Below are the code and all the weights of a small trained network. Each question names an input and a class and asks about switching units off, where a switched-off unit gives its printed mean instead of its output.

import numpy as np


def w(rows, s, z=0):
    codes = np.array(rows[::2]) - 128.0
    scale = np.full(codes.shape[1], s)
    scale[-1] = z or s
    return codes * scale


def norm(h):
    return h / np.sqrt((h * h).mean(-1, keepdims=True) + 1e-5)


def f(y):
    return np.maximum(y, 0)


def log_softmax(a):
    a = a - a.max(-1, keepdims=True)
    return a - np.log(np.exp(a).sum(-1, keepdims=True))


def net(x, mask):
    res = np.array(x, float).reshape(1, 4) / 4 @ E
    u = 0
    for l in range(3):
        y = f(norm(res) @ A[l][:, :-1].T + A[l][:, -1])
        res = res + np.where(mask[u : u + 12], y, B[l][:, -1]) @ B[l][:, :-1]
        u += 12
    return log_softmax(norm(res)[-1] @ U[:, :-1].T + U[:, -1])


A, B = {}, {}
E = w([
[81,37,185,49,131,158,121,184,199,133],'x0',
[103,124,59,123,144,102,110,41,224,124],'x1',
[105,126,151,117,210,113,1,119,94,144],'x2',
[208,136,80,123,165,90,124,180,157,125],'x3',
],0.0088)
A[0] = w([
[41,146,141,137,152,202,169,76,49,173,71],'L0N1',
[39,89,150,189,120,177,116,73,121,156,45],'L0N2',
[78,102,205,48,72,157,98,183,216,165,78],'L0N3',
[197,158,116,196,72,181,167,92,153,131,114],'L0N4',
[161,94,152,116,140,191,241,126,172,58,71],'L0N5',
[125,82,23,156,128,147,75,72,211,22,72],'L0N6',
[119,207,167,163,201,46,93,79,36,48,141],'L0N7',
[226,135,12,92,249,99,130,254,155,125,71],'L0N8',
[45,128,227,136,39,189,128,33,117,144,86],'L0N9',
[119,128,159,105,244,142,39,111,76,76,2],'L0N10',
[138,145,91,169,114,198,121,94,88,77,87],'L0N11',
[210,84,147,189,136,67,132,254,92,125,99],'L0N12',
],0.0066,0.0063)
B[0] = w([
[232,113,163,85,119,144,94,85,154,35,181],'L0N1',
[192,111,214,104,110,70,80,39,153,67,169],'L0N2',
[175,130,36,237,168,205,53,205,170,57,246],'L0N3',
[115,63,137,139,95,65,73,146,143,223,213],'L0N4',
[81,140,109,101,77,1,114,165,112,134,199],'L0N5',
[166,149,161,64,198,232,223,93,87,203,220],'L0N6',
[96,7,78,177,136,158,141,165,94,176,253],'L0N7',
[236,90,207,149,133,76,70,45,154,38,239],'L0N8',
[199,127,166,83,153,72,133,48,100,54,232],'L0N9',
[86,169,245,189,104,64,86,152,200,223,182],'L0N10',
[111,57,78,76,82,164,118,157,50,88,168],'L0N11',
[108,202,125,63,236,201,215,39,145,92,225],'L0N12',
],0.0063,0.0055)
A[1] = w([
[44,152,129,151,150,136,102,160,115,155,29],'L1N1',
[139,172,77,226,75,122,137,115,64,169,43],'L1N2',
[96,84,150,99,149,178,114,207,177,158,59],'L1N3',
[101,168,79,111,2,68,208,163,179,107,10],'L1N4',
[79,190,202,47,130,178,142,160,16,113,103],'L1N5',
[83,160,80,79,180,125,145,89,181,190,3],'L1N6',
[109,55,164,161,145,169,191,148,132,236,77],'L1N7',
[133,194,161,113,148,193,121,186,58,126,40],'L1N8',
[57,175,153,153,157,99,24,144,121,216,4],'L1N9',
[106,175,79,216,137,134,100,78,88,138,53],'L1N10',
[138,112,125,112,173,185,104,94,139,155,96],'L1N11',
[145,197,139,119,66,135,192,156,128,100,60],'L1N12',
],0.0093,0.0028)
B[1] = w([
[210,121,153,163,102,156,113,109,158,128,156],'L1N1',
[38,141,86,135,86,118,66,186,161,74,249],'L1N2',
[53,135,60,140,107,109,88,145,78,115,239],'L1N3',
[122,187,231,188,125,97,70,177,128,212,254],'L1N4',
[108,219,109,79,167,143,182,65,170,128,223],'L1N5',
[58,205,144,84,170,187,223,92,119,160,193],'L1N6',
[204,1,147,95,9,143,179,97,99,106,197],'L1N7',
[45,199,127,119,193,173,181,93,142,155,199],'L1N8',
[168,165,182,161,133,53,136,192,156,202,221],'L1N9',
[66,139,77,46,161,83,79,140,192,103,219],'L1N10',
[104,200,118,180,59,141,183,131,133,166,250],'L1N11',
[114,143,167,96,166,76,155,138,154,170,201],'L1N12',
],0.009,0.0044)
A[2] = w([
[46,208,41,130,143,192,116,88,205,117,165],'L2N1',
[122,169,139,92,5,69,148,160,125,125,164],'L2N2',
[247,115,160,138,181,98,109,99,117,115,170],'L2N3',
[180,95,149,125,61,133,117,162,103,142,1],'L2N4',
[2,157,125,103,62,118,45,102,99,52,172],'L2N5',
[57,75,43,153,108,212,58,239,146,70,87],'L2N6',
[142,187,162,173,157,189,168,101,122,53,136],'L2N7',
[108,110,185,236,123,112,59,185,120,216,92],'L2N8',
[161,61,92,57,113,193,63,140,122,123,98],'L2N9',
[195,176,26,144,144,102,76,163,170,21,138],'L2N10',
[215,63,73,150,73,79,135,163,144,167,65],'L2N11',
[109,108,20,130,126,88,122,123,32,146,14],'L2N12',
],0.0076,0.0025)
B[2] = w([
[116,126,139,131,168,184,205,176,65,125,254],'L2N1',
[137,65,142,134,211,128,24,127,153,178,207],'L2N2',
[97,100,166,83,37,107,127,84,139,128,209],'L2N3',
[130,161,197,165,129,97,156,125,30,126,137],'L2N4',
[223,83,118,141,179,102,110,161,163,26,244],'L2N5',
[115,53,2,243,63,85,147,179,9,106,236],'L2N6',
[133,51,107,115,84,168,185,79,162,134,201],'L2N7',
[125,118,174,117,70,53,169,184,193,185,238],'L2N8',
[103,96,137,180,154,59,115,102,31,134,153],'L2N9',
[136,82,132,184,119,164,103,128,103,50,217],'L2N10',
[96,106,203,110,129,161,117,98,98,104,163],'L2N11',
[97,98,70,131,139,107,110,205,95,152,160],'L2N12',
],0.0083,0.007)
U = w([
[105,162,188,137,136,16,107,174,166,233,142],'0',
[84,73,46,183,139,94,124,199,91,78,152],'1',
[218,103,177,85,152,89,124,28,139,44,143],'2',
[75,187,110,63,184,169,251,89,114,174,169],'3',
[137,57,154,132,60,122,176,106,84,161,140],'4',
[157,160,101,87,50,155,90,123,68,172,2],'5',
],0.012,0.0059)

Each question gives the input, the list of numbers given to net, and the class t.
The units are the neurons (one row each of A and B). Each row of codes is followed by its name. A weight is (code - 128) times the scale printed after its matrix; where a second scale follows, it is the last column's (A, B and U).
mask holds one flag per neuron, layer by layer. A switched-off neuron (its flag False) gives its mean, the last column of its row in B, instead of its output. The means were averaged over made-up inputs and are rounded, as every weight is.
A unit's drop is (log p(t) with every unit on - log p(t) with that unit switched off) / (log p(t) with every unit on - log p(t) with every unit switched off).
The circuit of an input: a set's keep is (log p(t) with only the set's units on - log p(t) with every unit switched off) / (log p(t) with every unit on - log p(t) with every unit switched off). Starting from the 12 units with the biggest drops (on a tie, the unit counted first), units are removed one at a time, each time the one whose removal leaves the highest keep (on an exact tie, the one counted first), for as long as the keep stays at least 0.8.
circuit, biggest first: the units of the circuit, biggest drop first
unit that matters most: the unit with the biggest drop
top k neurons: the k neurons with the biggest drops, biggest first
k most important neurons of layer l: the k neurons of layer l with the biggest drops, biggest first
input [-1,-4,-4,1], class 0: 3 most important neurons of layer 0 -> (L0N6 L0N5 L0N4)
input [-7,5,-7,3], class 0: top 3 neurons -> (L1N4 L0N3 L0N7)
input [6,-7,0,-4], class 3: unit that matters most -> L1N5
input [6,-8,-1,-2], class 3: top 2 neurons -> (L1N5 L1N8)
input [-8,0,-7,-7], class 1: top 4 neurons -> (L1N2 L2N5 L1N9 L1N10)
input [-6,6,6,7], class 2: top 2 neurons -> (L0N8 L2N6)
input [-8,0,8,6], class 0: 2 most important neurons of layer 0 -> (L0N10 L0N3)
input [0,-2,2,0], class 4: circuit, biggest first -> (L1N7 L0N7)
input [-7,8,0,1], class 3: top 3 neurons -> (L0N6 L1N6 L0N3)
input [-3,1,6,-1], class 0: top 2 neurons -> (L1N9 L0N10)
input [7,-6,5,-7], class 1: top 2 neurons -> (L0N3 L1N3)
input [-3,-3,-4,3], class 0: top 4 neurons -> (L0N4 L0N3 L0N9 L0N6)
input [2,6,-7,-4], class 0: circuit, biggest first -> (L1N4 L0N5)
input [5,7,-5,6], class 3: unit that matters most -> L0N6
input [-2,4,1,3], class 3: top 2 neurons -> (L0N6 L1N11)
input [-4,-5,5,6], class 2: 4 most important neurons of layer 0 -> (L0N8 L0N12 L0N4 L0N6)
input [4,-5,4,4], class 3: 2 most important neurons of layer 0 -> (L0N12 L0N7)
input [5,8,-1,-7], class 3: 2 most important neurons of layer 0 -> (L0N6 L0N8)
input [7,-4,4,-8], class 2: 2 most important neurons of layer 1 -> (L1N2 L1N5)
input [6,2,6,7], class 2: 3 most important neurons of layer 0 -> (L0N8 L0N7 L0N4)
input [2,-4,0,5], class 2: circuit, biggest first -> (L0N8)
input [3,6,-8,2], class 0: top 2 neurons -> (L1N4 L0N5)
input [-2,0,4,2], class 0: top 2 neurons -> (L0N10 L1N9)
